Where the symbols take the states:
Z630: lu>., ba>Z528, ka>Z128, va>., po>Z985, ge>Z250
Z455: lu>Z64, ba>Z132, ka>Z865, va>Z154, po>Z295, ge>.
Z64: lu>Z181, ba>Z683, ka>Z701, va>Z256, po>Z918, ge>Z455
Z346: lu>Z12, ba>Z470, ka>Z413, va>Z447, po>Z888, ge>.
Z147: lu>Z340, ba>Z918, ka>Z271, va>Z349, po>Z12, ge>Z391
Z340: lu>., ba>Z489, ka>Z18, va>., po>Z362, ge>Z147
Z489: lu>., ba>Z18, ka>Z340, va>., po>Z256, ge>Z918
Z278: lu>Z264, ba>Z216, ka>Z684, va>Z181, po>Z780, ge>Z345
Z391: lu>Z147, ba>Z295, ka>Z472, va>Z684, po>Z346, ge>.
Z345: lu>Z278, ba>Z42, ka>Z888, va>Z64, po>Z884, ge>.
Z132: lu>Z683, ba>Z865, ka>Z455, va>Z522, po>Z472, ge>.
Z216: lu>Z680, ba>Z684, ka>Z278, va>Z985, po>Z250, ge>Z42
Z42: lu>Z216, ba>Z888, ka>Z345, va>Z683, po>Z474, ge>.
Z865: lu>Z701, ba>Z455, ka>Z132, va>Z12, po>Z391, ge>.
Z181: lu>., ba>Z985, ka>Z173, va>., po>Z489, ge>Z64
Z154: lu>Z256, ba>Z522, ka>Z12, va>Z128, po>Z278, ge>Z470
Z680: lu>., ba>Z349, ka>Z264, va>., po>Z630, ge>Z216
Z271: lu>Z18, ba>Z147, ka>Z918, va>Z680, po>Z522, ge>Z472
Z522: lu>Z725, ba>Z12, ka>Z154, va>Z630, po>Z216, ge>Z413
Z349: lu>., ba>Z264, ka>Z680, va>., po>Z528, ge>Z684
Z684: lu>Z349, ba>Z278, ka>Z216, va>Z173, po>Z447, ge>Z888
Z725: lu>., ba>Z362, ka>Z256, va>., po>Z680, ge>Z522
Z413: lu>Z522, ba>Z346, ka>Z470, va>Z250, po>Z42, ge>.
Z264: lu>., ba>Z680, ka>Z349, va>., po>Z128, ge>Z278
Z362: lu>., ba>Z256, ka>Z725, va>., po>Z349, ge>Z12
Z47: lu>Z447, ba>Z884, ka>Z474, va>Z147, po>Z865, ge>.
Z470: lu>Z154, ba>Z413, ka>Z346, va>Z780, po>Z345, ge>.
Z472: lu>Z271, ba>Z391, ka>Z295, va>Z216, po>Z413, ge>.
Z888: lu>Z684, ba>Z345, ka>Z42, va>Z701, po>Z47, ge>.
Z918: lu>Z489, ba>Z271, ka>Z147, va>Z264, po>Z154, ge>Z295
Z683: lu>Z985, ba>Z701, ka>Z64, va>Z725, po>Z271, ge>Z132
Z528: lu>., ba>Z128, ka>Z630, va>., po>Z173, ge>Z447
Z447: lu>Z528, ba>Z780, ka>Z250, va>Z340, po>Z701, ge>Z47
Z128: lu>., ba>Z630, ka>Z528, va>., po>Z181, ge>Z780
Z12: lu>Z362, ba>Z154, ka>Z522, va>Z528, po>Z684, ge>Z346
Z250: lu>Z630, ba>Z447, ka>Z780, va>Z18, po>Z683, ge>Z474
Z884: lu>Z780, ba>Z474, ka>Z47, va>Z918, po>Z455, ge>.
Z780: lu>Z128, ba>Z250, ka>Z447, va>Z489, po>Z64, ge>Z884
Z18: lu>., ba>Z340, ka>Z489, va>., po>Z725, ge>Z271
Z295: lu>Z918, ba>Z472, ka>Z391, va>Z278, po>Z470, ge>.
Z474: lu>Z250, ba>Z47, ka>Z884, va>Z271, po>Z132, ge>.
Z701: lu>Z173, ba>Z64, ka>Z683, va>Z362, po>Z147, ge>Z865
Z985: lu>., ba>Z173, ka>Z181, va>., po>Z18, ge>Z683
Z256: lu>., ba>Z725, ka>Z362, va>., po>Z264, ge>Z154
Z173: lu>., ba>Z181, ka>Z985, va>., po>Z340, ge>Z701

The rows follow the links: the fewer symbols apart two states are, the more alike their rows tend to be.

Named rows; a name shown again gets a slightly different row:
Z474	40,45,17,-74,4,69,-46,-71,-44,50,22,-48,-22,105,28,9,-21,68,-113,-60,1,5,21,-75,26,-10,-54,5,-15,16,-61,-5,-23,-4,78,-37,25,20,-9,3,-45,116,24,7,-20,30,31,-143,-13,3,-21,-14,103,-21,-4,37
Z391	1,78,42,-63,-15,57,-120,81,-69,18,4,-69,129,41,-55,26,-11,17,5,-47,3,125,72,-50,35,49,-33,-17,-5,30,-16,-54,7,49,-10,2,88,11,2,-21,6,-24,98,2,-8,47,-27,-43,39,1,26,-22,36,8,-29,49
Z884	40,28,-14,8,-79,-32,-31,-22,-10,34,62,-7,38,63,-15,60,-40,41,-44,-12,44,70,43,-101,1,-14,-110,-39,47,55,-43,-26,-19,39,19,-48,0,-16,29,-112,-72,105,30,27,-23,31,15,-79,-19,37,-84,35,81,37,21,61
Z216	44,12,43,-116,25,40,58,-50,-35,-32,59,4,-37,70,24,-13,27,-43,-65,-58,-42,-28,-117,71,79,10,20,16,-8,-31,5,24,27,28,16,37,-48,28,1,53,75,45,-1,-71,11,-53,2,-2,64,29,142,-74,19,-19,-8,-14
Z489	-11,36,-68,108,36,-22,57,42,61,-31,-23,79,9,-117,-24,17,-24,1,-28,42,33,-2,-73,-29,-54,6,30,-54,-54,27,-2,54,53,63,-72,58,-36,-18,-1,-33,40,-108,-96,50,31,11,-82,83,31,11,34,42,-99,-49,-11,27
Z362	-44,-72,-26,60,-7,-1,35,29,23,0,-96,79,-5,-51,12,-25,7,17,153,33,7,-43,24,60,-58,-22,55,-5,-24,-47,68,-7,29,-67,-12,14,-11,-7,-13,83,-28,-71,-24,22,25,10,74,108,39,-75,-72,52,-78,-40,-42,-36
Z447	-1,-65,61,24,15,66,13,12,-51,62,-95,22,79,34,52,3,-72,63,25,-4,-24,54,64,-62,13,-56,-32,-5,-12,36,92,-39,-38,-40,24,39,49,-29,33,0,-55,9,41,46,94,72,41,-55,-47,-53,-64,88,55,-70,21,-20
Z128	-9,-26,-48,104,-28,-15,100,-21,66,4,-36,99,-8,-57,28,37,-55,41,-40,55,11,-47,-57,-49,-55,-21,-31,-36,-11,42,-7,62,31,-2,-16,75,-56,-55,52,-81,-56,4,-113,69,62,14,-3,4,-37,-20,-68,87,-33,-38,10,-4
Z918	-18,100,-51,67,-14,-36,-38,82,51,-6,60,19,60,-58,-41,22,-3,12,-52,9,44,36,-34,-82,-18,57,-52,-61,-41,64,-95,11,5,110,-63,37,-12,-15,7,-94,41,-39,-44,70,-27,28,-95,18,34,9,36,-9,-50,5,-24,59
Z42	42,44,25,-117,-4,15,-26,-41,-74,5,69,-38,-17,75,8,-7,14,-51,-50,-80,14,10,-49,32,71,47,-4,33,19,-7,2,3,14,9,24,-14,-16,15,30,15,41,115,59,-69,-45,-26,25,-64,38,65,60,-72,66,23,2,5
Z680	17,-22,10,-7,64,34,108,-23,1,-33,-1,36,-45,-1,26,-16,19,-22,-44,-8,-27,-81,-113,100,45,-12,38,-17,-49,-14,19,56,25,-12,-16,74,-91,3,7,79,46,-6,-58,-47,40,-26,-17,45,17,16,130,-19,-21,-76,-9,-2
Z683	2,10,8,-36,73,0,-40,-65,16,-19,48,-102,-127,-32,19,-36,52,-7,-17,-4,-66,-105,-10,26,17,-54,71,58,-9,-54,-15,13,-22,-34,19,-25,-3,20,-115,79,12,11,-5,-62,-25,-95,-12,-48,-68,1,39,-40,-1,76,14,-52

Each walk starts at a row. The symbols on each line, taken left to right, move it on to the next state.
Each answer is a row, close to the row of the state it stands for.
15,-118,42,9,43,32,66,35,-19,-43,-30,45,46,-72,16,-34,-19,-66,72,37,0,2,-80,107,28,28,61,-23,-30,-18,101,43,4,-24,-34,92,9,-35,49,55,52,-88,5,-43,64,-32,-3,115,54,-17,68,12,5,-89,13,-30
ba po po po po: -5,-27,-101,64,-68,-52,82,25,80,-7,-30,100,-50,-67,6,11,24,10,52,72,25,-76,12,34,-84,6,19,5,-7,-10,1,39,46,-32,-27,12,-68,-24,16,-16,-12,-16,-76,41,-10,-22,34,107,19,-18,-88,50,-60,-21,-11,13
ba ge lu po ba ba: -23,-33,-25,73,-9,-74,120,0,47,-47,34,60,-16,-84,8,13,-15,-59,-11,72,-1,-11,-126,65,-3,24,31,-15,-5,11,28,62,14,56,-55,74,-100,-59,45,-60,38,-24,-53,6,17,-30,-37,116,31,46,71,3,-7,-31,9,7
-1,49,-70,-66,-23,32,15,-48,8,35,-38,21,-90,74,40,-26,61,7,2,-54,-29,-109,50,21,-40,10,3,58,5,-53,-55,-14,18,-63,72,-53,-39,54,-56,104,-20,52,-1,14,-71,1,92,-4,69,-53,-55,-7,-38,6,-63,12
po po lu ge: 34,31,18,-15,19,63,65,-89,22,53,-38,-7,-77,81,49,28,-46,75,-132,-78,-44,-68,-52,-90,17,-55,-52,7,-43,10,-61,22,24,-37,44,17,-32,2,-8,28,-50,80,-30,32,20,30,73,-132,-13,-60,-29,45,13,-15,-9,1
va po po po: 7,-18,-5,53,53,35,128,-66,41,53,-104,70,-55,-7,29,8,-50,83,-70,-13,-40,-97,-52,-64,-19,-52,-8,-1,-76,2,-8,48,4,-49,21,43,-75,-5,-14,57,-33,-8,-63,42,51,23,48,-31,-36,-66,27,62,-63,-47,-14,-30
29,133,2,-82,30,44,-71,16,-59,28,44,-62,45,57,-17,27,2,8,-59,-106,-26,48,-2,-62,35,-5,-75,-17,-50,13,-103,-18,4,50,15,-30,25,40,-53,0,38,37,47,-12,-56,22,-26,-89,49,-20,78,-60,43,24,-25,32
va ba ge: 21,-23,74,-77,-31,0,-82,18,-81,9,41,-58,80,36,-15,-9,8,-65,58,-10,22,91,-2,66,87,44,11,-17,74,0,27,-12,-33,23,13,-11,50,12,47,-17,28,46,107,-77,-6,-3,-4,-6,41,73,27,-16,92,25,34,25
va po po po: 18,-76,87,-45,-13,40,9,44,-94,-5,9,9,84,-2,2,11,-37,-78,98,18,8,84,-49,124,47,42,44,5,-5,-15,98,20,-6,0,-30,60,37,-31,68,3,43,-29,73,-82,33,8,-14,69,47,20,85,-15,58,-67,9,-12
-7,25,-19,-11,-29,-79,-109,-27,9,-27,144,-102,-38,-2,-21,13,17,-35,1,24,14,32,54,-27,-18,-18,-8,34,97,22,-36,-19,-49,1,26,-60,52,20,-16,-77,-18,22,-12,-26,-49,-65,-53,-40,-55,116,-62,-46,50,101,59,10
va ka lu ba ba: -11,-17,-67,13,37,18,58,-35,43,17,-92,86,-94,7,4,-38,30,6,34,1,-8,-139,-32,46,-59,-14,41,13,-30,-30,-11,30,60,-75,4,11,-81,33,-28,129,4,-14,-57,29,-40,8,60,53,31,-52,-25,20,-80,-11,-27,-28
po po ka po: -41,-44,-25,102,19,-67,42,-1,107,-59,36,18,-85,-133,4,-16,33,-17,10,96,-22,-50,-17,40,-69,-52,35,23,-1,4,53,24,3,5,-25,32,-44,-45,1,-5,9,-73,-90,3,28,-14,-84,80,-112,38,10,7,-44,24,35,-46
-37,1,-102,38,-112,-83,2,-13,56,-18,16,80,-28,2,-16,-7,25,6,54,48,56,-42,57,-26,-84,-3,6,3,61,-45,-55,-24,29,-9,-1,-58,-55,-10,15,-28,-30,35,-49,43,-87,-25,49,71,41,17,-118,17,-14,28,-16,39
ba po ba ba: 24,-45,-4,14,-67,-69,64,-9,-8,-51,116,16,31,-18,-15,13,5,-65,-24,51,62,-7,-72,61,40,53,1,-16,41,21,-11,65,16,54,-67,55,-64,-30,64,-114,53,36,17,-43,5,-47,-61,72,46,112,60,-35,74,21,25,28
va po ge po ge: -26,39,-76,-41,-128,-46,-32,-18,0,-7,58,2,-22,33,-21,7,22,6,15,-26,70,37,91,-48,-28,36,-33,-2,65,-14,-66,-18,11,7,14,-77,-5,10,2,-53,-39,81,-7,20,-102,-12,25,-1,54,44,-135,-20,48,76,-5,66
-8,91,-54,-14,-48,-35,-110,62,3,-5,106,-47,67,-6,-40,55,-14,4,-64,-32,27,109,26,-100,-5,44,-77,-35,9,75,-87,-30,-6,82,-13,-15,58,1,12,-105,30,16,19,31,-25,34,-52,-29,27,30,-10,-29,38,43,-4,91
va ka va ka: 0,-7,-19,50,81,-14,62,-57,64,-15,-7,-1,-128,-56,34,-39,34,3,-12,8,-67,-109,-56,68,-9,-55,68,31,-53,-45,14,34,3,-40,10,41,-47,-3,-46,69,33,-81,-64,-23,41,-30,-6,17,-95,-17,61,-14,-54,7,19,-69
ka ba ka ka: -43,-91,84,54,47,-7,17,30,26,-25,-52,-11,-58,-82,30,-27,4,-19,97,66,-88,-23,26,90,-39,-54,91,40,-6,-17,113,-16,-46,-21,-8,24,13,-29,-6,57,-3,-126,-27,-12,54,-30,-28,43,-81,-28,21,44,-55,16,33,-61
1,-5,59,-52,-7,-31,-126,9,-49,-25,40,-118,18,9,-8,-11,-1,2,71,7,-22,88,92,11,36,-8,5,73,69,9,32,-61,-57,-4,39,-57,84,2,-40,4,2,-4,91,-62,-23,-58,-10,-52,-84,45,-26,-15,62,62,33,7
lu lu ba po ka: -29,-16,15,55,54,41,14,108,-10,15,-66,39,92,-49,-42,2,-28,4,26,3,-47,48,-31,21,-49,7,9,-44,-85,7,24,17,5,20,-34,102,31,-15,13,33,53,-110,-27,44,46,70,-21,63,21,-80,71,36,-55,-81,-39,-2
ka po ba ge: -53,-36,3,-19,-50,25,-33,32,-36,32,-104,33,29,2,-20,-35,24,-3,177,-5,-15,14,101,73,-76,-4,22,-4,35,-44,51,-49,-5,-86,25,-30,40,27,17,81,-45,-24,53,6,-25,-5,104,52,10,-74,-119,57,-25,9,-17,-5
9,135,-26,-47,78,55,-19,11,-7,42,8,-1,16,34,-19,5,15,25,-129,-113,-7,-13,-66,-48,30,-8,-26,-24,-89,-1,-100,10,39,54,16,72,-3,52,-37,43,33,-58,-18,31,3,33,-35,-32,45,-52,99,-47,-66,-31,-64,36
po po ka po: 13,-6,-41,100,-55,-36,65,-28,45,14,4,58,3,2,18,44,-57,71,-76,53,19,-6,23,-105,-34,-23,-73,-42,4,83,10,18,10,11,14,-10,-34,-27,83,-142,-83,82,-49,70,49,69,-15,-58,-32,10,-83,63,46,6,33,39
ba ka ka ge: 13,-23,41,-26,-48,40,-73,19,-68,46,-43,-44,73,77,25,15,-66,63,28,-21,14,97,83,-78,22,0,-62,-1,45,35,28,-60,-43,-27,28,-34,58,-11,24,-47,-68,78,79,13,34,53,32,-127,-20,-4,-71,58,78,-7,19,6
4,47,15,-81,28,-4,-98,-43,-29,1,84,-112,-91,56,-12,-17,45,-27,-61,-23,-33,-15,59,-6,17,-30,14,61,32,-16,-33,-33,-46,-11,49,-93,26,51,-80,36,2,51,49,-33,-20,-62,-22,-102,-63,41,20,-80,37,85,19,-23
po ba lu: 13,38,57,9,31,52,-88,114,-59,47,-66,-38,137,-22,-41,2,-18,16,28,-29,-23,118,39,-27,-2,16,3,-53,-57,26,29,-26,-8,27,-10,42,100,-6,-6,-19,62,-81,43,32,21,50,-55,30,31,-44,25,1,-24,-47,-41,9
ge po ka: 13,66,-47,-100,-42,-1,-55,-45,-29,-6,41,-40,-29,107,11,4,36,12,-1,-95,4,-26,68,-23,-1,11,-34,40,23,-50,-74,-23,18,-38,39,-94,-25,55,-42,87,-24,87,56,-12,-85,-10,94,-54,34,-2,-62,-38,25,37,-51,7
